[[ -9 -13 -49]
 [-31  68  21]
 [-39  47 -62]
 [ -6   3 -48]
 [-18  10  78]]
|
[-49  68 -39]

[[ 28  26  -6  -9]
 [ 43 -47  36 -13]
 [-12 -18  12  45]
 [ 12  57  -6 -43]
 [-19   5  16 -23]]
|
[ -9  36 -18  12]

[[  9 -58]
 [ 37 -14]]
|
[-58  37]

[[-57 -38   8  -1]
 [-38 -52  32   3]
 [ 38 -32 -65 -24]]
|
[ -1  32 -32]

[[-19 -14   8   8 -14]
 [-28 -24 -35  27  34]
 [ -9 -61 -43 -16 -12]]
|
[-14  27 -43]

[[ 34 -47  22  68  19]
 [ 12  -8 -41   7  21]
 [-46 -12 -56 -15  -4]
 [  6  27 -18 -36 -44]]
|
[ 19   7 -56  27]

[[-72 -42   4  12 -64]
 [ 44  -4 -41 -67 -12]
 [ 52  10 -78  -6  44]]
|
[-64 -67 -78]
